Each new row is followed by its nearest point in the smallest flat space through zero that holds the last named rows:
In the rows, 128 means zero.
Rivu (3 x 20):
array([[ 95, 154, 112, 107, 114, 121, 112, 114, 141, 170, 137, 106, 130,
        125, 137, 112, 104, 117, 142,  92],
       [101, 134, 131,  92, 126, 107, 119,  98, 123, 186, 108, 125, 143,
        133, 139, 160, 106, 122, 141,  80],
       [ 95, 148, 110,  98, 103, 105, 134, 113, 114, 152, 111, 115, 132,
        119, 143, 121, 117, 123, 128, 122]])
New rows:
[ 83, 118,  96, 111,  97, 101, 121, 134,  89, 105, 102, 123, 117, 108, 156,
  98, 159, 124, 111, 185] => [106, 145, 102, 110,  90, 103, 157, 130,  95, 103, 103, 120, 123, 109, 143,
 102, 139, 130, 109, 177]
[131, 116,  97, 120, 116, 156, 118, 117, 107, 108,  85, 127, 146, 138, 123,
 119, 128, 136, 164, 155] => [127, 128, 125, 125, 121, 121, 138, 129, 116, 118, 118, 130, 128, 124, 131,
 127, 134, 130, 121, 144]
Gil (4 x 20):
array([[133, 152, 137, 127, 129, 148, 136, 124, 148, 103, 149,  99, 147,
        101, 139, 118, 155,  79, 132, 100],
       [161, 148, 117, 142,  95, 169, 106, 128, 195, 119,  89, 127, 182,
        143, 162, 113, 177,  87,  89, 101],
       [125, 117, 123, 153,  88, 135, 122, 131, 134, 120,  95, 142, 162,
        164, 144, 117, 205, 118, 113, 124],
       [137, 149, 132, 148,  93, 163, 126, 127, 167, 100, 115, 113, 181,
        132, 157, 106, 221,  66, 112,  95]])
New rows:
[132, 134, 162, 141, 105, 184, 133, 132, 145, 149, 117, 145, 147, 125,  92,
 115, 134, 145, 138, 108] => [127, 145, 138, 129, 124, 149, 123, 132, 146, 148, 121, 143, 128, 130, 131,
 116, 146, 122, 120, 137]
[139, 157, 131, 148, 124, 176, 130, 152, 152, 156, 137, 102, 119, 107, 115,
 125, 153, 163, 117, 176] => [124, 153, 144, 124, 132, 154, 124, 133, 146, 158, 127, 147, 118, 124, 126,
 114, 138, 124, 123, 145]
vimu (2 x 20):
array([[ 85, 152, 139, 138, 165, 141, 132,  96, 130,  92, 149, 113, 158,
        197, 116,  84, 155, 150, 143, 162],
       [148, 106, 142, 132,  96,  90,  87, 145,  98, 136, 138, 150, 151,
         84, 101, 126, 121,  73,  77, 128]])
New rows:
[105, 129,  85, 113,  85, 155, 162, 133, 133, 128, 133,  89, 122, 121, 160,
 137,  95, 124,  99, 109] => [137, 126, 120, 123, 125, 135, 139, 134, 136, 138, 118, 127, 111, 117, 140,
 144, 121, 136, 138, 116]
[ 91, 155,  92, 139, 104, 124, 143, 148, 168, 142, 105,  93,  87, 152, 158,
 116, 133, 138, 146, 101] => [127, 135, 117, 123, 138, 148, 152, 126, 146, 133, 116, 119, 106, 137, 147,
 141, 125, 156, 155, 119]
[106,  80, 152, 119, 131, 126,  84, 161, 141, 142, 122, 146, 174, 104, 121,
 130, 128, 117, 111, 129] => [135, 119, 135, 131, 115, 111, 109, 134, 114, 130, 134, 138, 141, 111, 114,
 124, 126, 103, 105, 130]
muvul (2 x 20):
array([[111, 139,  84,  58,  89, 119,  91, 140, 154, 126, 141, 143, 137,
        119, 114, 122,  72, 153,  90, 131],
       [122, 139, 140,  75, 118, 113, 109, 132, 141, 141, 133, 124, 147,
        113, 118, 118,  98, 135, 112, 134]])
New rows:
[110, 137,  85, 143, 100, 123, 127, 126, 164, 101, 122, 143, 112, 124, 152,
 174, 142, 129, 109, 126] => [123, 123,  80, 142, 111, 140, 124, 132, 131, 110, 131, 144, 111, 140, 130,
 136, 124, 138, 120, 123]
[114,  83, 102, 154,  99, 144, 120, 124,  99, 106, 156, 145,  93, 137, 115,
 144, 141, 106, 126, 101] => [127, 119,  87, 161, 120, 143, 133, 129, 125, 109, 128, 142, 107, 143, 134,
 138, 138, 132, 129, 122]
[147, 118, 105, 189, 130, 169, 153, 133, 146, 137, 113, 146, 158, 140, 144,
 157, 113, 112, 118, 123] => [130, 120, 107, 163, 129, 140, 138, 127, 121, 115, 126, 135, 112, 140, 135,
 136, 144, 127, 135, 123]
telan (2 x 20):
array([[141, 128, 105, 157, 114, 140, 142, 124, 133, 130, 151, 117, 143,
        141, 135, 107, 125, 148, 131, 163],
       [102, 111, 142,  80,  94, 112, 179, 133, 145, 153, 116, 109, 149,
        101, 147, 123, 205, 114, 107,  74]])
New rows:
[136, 171, 108, 135, 111, 144, 166, 117, 102, 108, 134, 114, 151, 129, 155,
  98, 118, 107, 145, 166] => [137, 127, 110, 149, 116, 137, 141, 125, 133, 130, 146, 119, 141, 137, 134,
 111, 128, 143, 130, 154]
[144, 134, 171, 123, 138, 137,  89, 119, 108,  75,  99, 135, 110, 142, 117,
 156, 115,  88, 138,  77] => [120, 134, 153, 107, 158, 118,  93, 131, 116, 117, 103, 149, 102, 121, 112,
 157, 105, 107, 131, 102]
[105, 113, 142, 115, 119, 132, 160, 117, 148, 126, 144, 106, 123, 108, 111,
 102, 146, 184, 135,  68] => [119, 121, 130, 112, 111, 123, 152, 129, 136, 139, 127, 118, 139, 119, 137,
 123, 160, 125, 120, 111]
bodev (3 x 20):
array([[157, 144,  89,  94, 112, 140, 122, 158, 102, 109, 143, 119, 120,
        164,  83, 143, 128, 102, 119, 129],
       [101, 139,  88,  67,  76,  95,  98, 133, 160, 110, 185, 101, 164,
        157,  88,  80,  98, 126, 147, 131],
       [179, 155, 110,  86, 156,  99, 151, 145, 170, 134, 148, 164, 164,
        165,  96, 118, 114, 161, 108, 137]])
New rows:
[112, 148, 117, 117, 125, 150, 102, 170, 119, 120, 164,  99, 100, 113, 150,
 146, 121,  75, 149, 104] => [113, 123, 114, 126, 101, 144, 110, 134,  99, 114, 132, 103, 111, 130, 118,
 134, 131,  99, 136, 124]
[ 84, 137, 152, 121,  76, 127, 105, 116, 163, 109, 123,  81, 113, 100, 122,
 132, 141, 105, 182, 162] => [ 78, 114, 128, 131,  89, 127, 101, 114, 124, 120, 140,  95, 125, 112, 138,
 108, 122, 113, 151, 124]
[ 86,  73, 123, 105,  98, 164, 144, 109, 149, 137, 131, 116, 145, 165, 199,
 139, 109, 108, 117, 106] => [ 99, 118, 135, 136, 112, 126, 116, 116, 129, 127, 131, 114, 127, 114, 140,
 117, 126, 125, 140, 126]
ketak (3 x 20):
array([[ 77, 168,  81, 103, 110, 110, 114, 157, 170, 147, 141, 115, 135,
        113,  97,  78,  82, 137, 155, 141],
       [137, 145, 168, 137, 147, 109, 113, 140, 128, 141, 117, 102, 161,
        128, 132, 134,  83, 119, 118, 118],
       [ 89, 135, 122, 113, 111, 131, 121, 179, 127,  99, 137, 111, 139,
        134, 112, 124, 143, 114, 153, 126]])
New rows:
[152, 116, 160, 151, 158, 135, 124, 140, 190, 145,  76, 101, 171, 149, 119,
 127, 112, 169, 149,  93] => [138, 140, 156, 136, 143, 114, 118, 131, 129, 141, 119, 111, 150, 127, 132,
 132,  93, 124, 118, 121]
[163, 152, 119, 147, 155, 139, 117, 132, 126, 170,  94, 132, 155, 165, 137,
 121,  92, 154, 159, 100] => [141, 140, 142, 135, 142, 115, 121, 116, 135, 150, 121, 121, 140, 123, 132,
 125,  92, 131, 117, 126]
[ 82, 143, 121, 121, 121, 105, 127, 147, 155, 144, 111,  92, 137, 136, 104,
  92, 108, 138, 131, 122] => [100, 153, 115, 116, 122, 114, 116, 153, 148, 137, 133, 112, 142, 122, 111,
 104,  95, 128, 142, 131]
gareb (3 x 20):
array([[103, 175, 146, 153, 137, 131,  79, 136,  93, 119,  94, 113,  99,
        118, 134, 116, 107, 174, 136,  57],
       [115, 159, 139, 154, 135, 116, 110, 121, 107, 136, 118, 112, 100,
        125, 145, 124, 133, 152, 124,  93],
       [136, 111,  89, 141, 179, 151, 103, 166, 162, 103, 117, 126, 140,
        123, 106, 129,  71, 155, 131,  48]])
New rows:
[ 82, 133, 118, 162, 137, 137,  98, 169, 136, 123, 119, 135, 135, 115, 132,
 107, 115, 158, 125,  84] => [121, 140, 123, 141, 146, 136, 102, 142, 125, 117, 112, 122, 121, 123, 123,
 124, 103, 153, 132,  78]
[125, 109, 120, 135, 103, 157,  85, 151,  91, 106,  95, 124, 136, 181, 110,
 129, 108, 159, 128,  88] => [117, 140, 134, 122, 129, 147,  97, 146, 116, 107, 103, 132, 132, 121, 112,
 120,  98, 148, 142,  95]
kesif (2 x 20):
array([[179, 147, 117, 105,  89, 186, 117, 141, 110, 140, 143, 199, 175,
         98, 172, 121, 139, 101,  92, 123],
       [144, 133, 133,  78,  88, 172, 120, 155, 121, 114, 144, 193, 135,
        101, 160, 126, 138, 143, 119, 107]])
New rows:
[148, 115, 108, 140, 166, 132, 122, 134,  88, 150, 150, 114, 125, 135, 152,
 120, 127,  73, 106, 155] => [149, 137, 116, 155, 136, 130, 127, 114, 122, 148, 125, 121, 154, 131, 131,
 125, 127,  97, 111, 142]
[101, 100, 141, 110, 129, 146, 148, 123, 147,  92, 108, 154,  76, 121, 122,
 142, 148, 169, 124,  84] => [101, 117, 143,  92, 117, 127, 129, 147, 136, 102, 133, 139,  95, 124, 125,
 132, 130, 168, 149, 109]
[ 84, 119, 140, 150, 127, 106, 151, 111, 151,  98, 128, 134, 106, 150, 149,
 156, 129, 126, 138, 162] => [111, 122, 133, 131, 138, 111, 131, 126, 134, 122, 124, 109, 111, 136, 115,
 130, 125, 139, 140, 128]
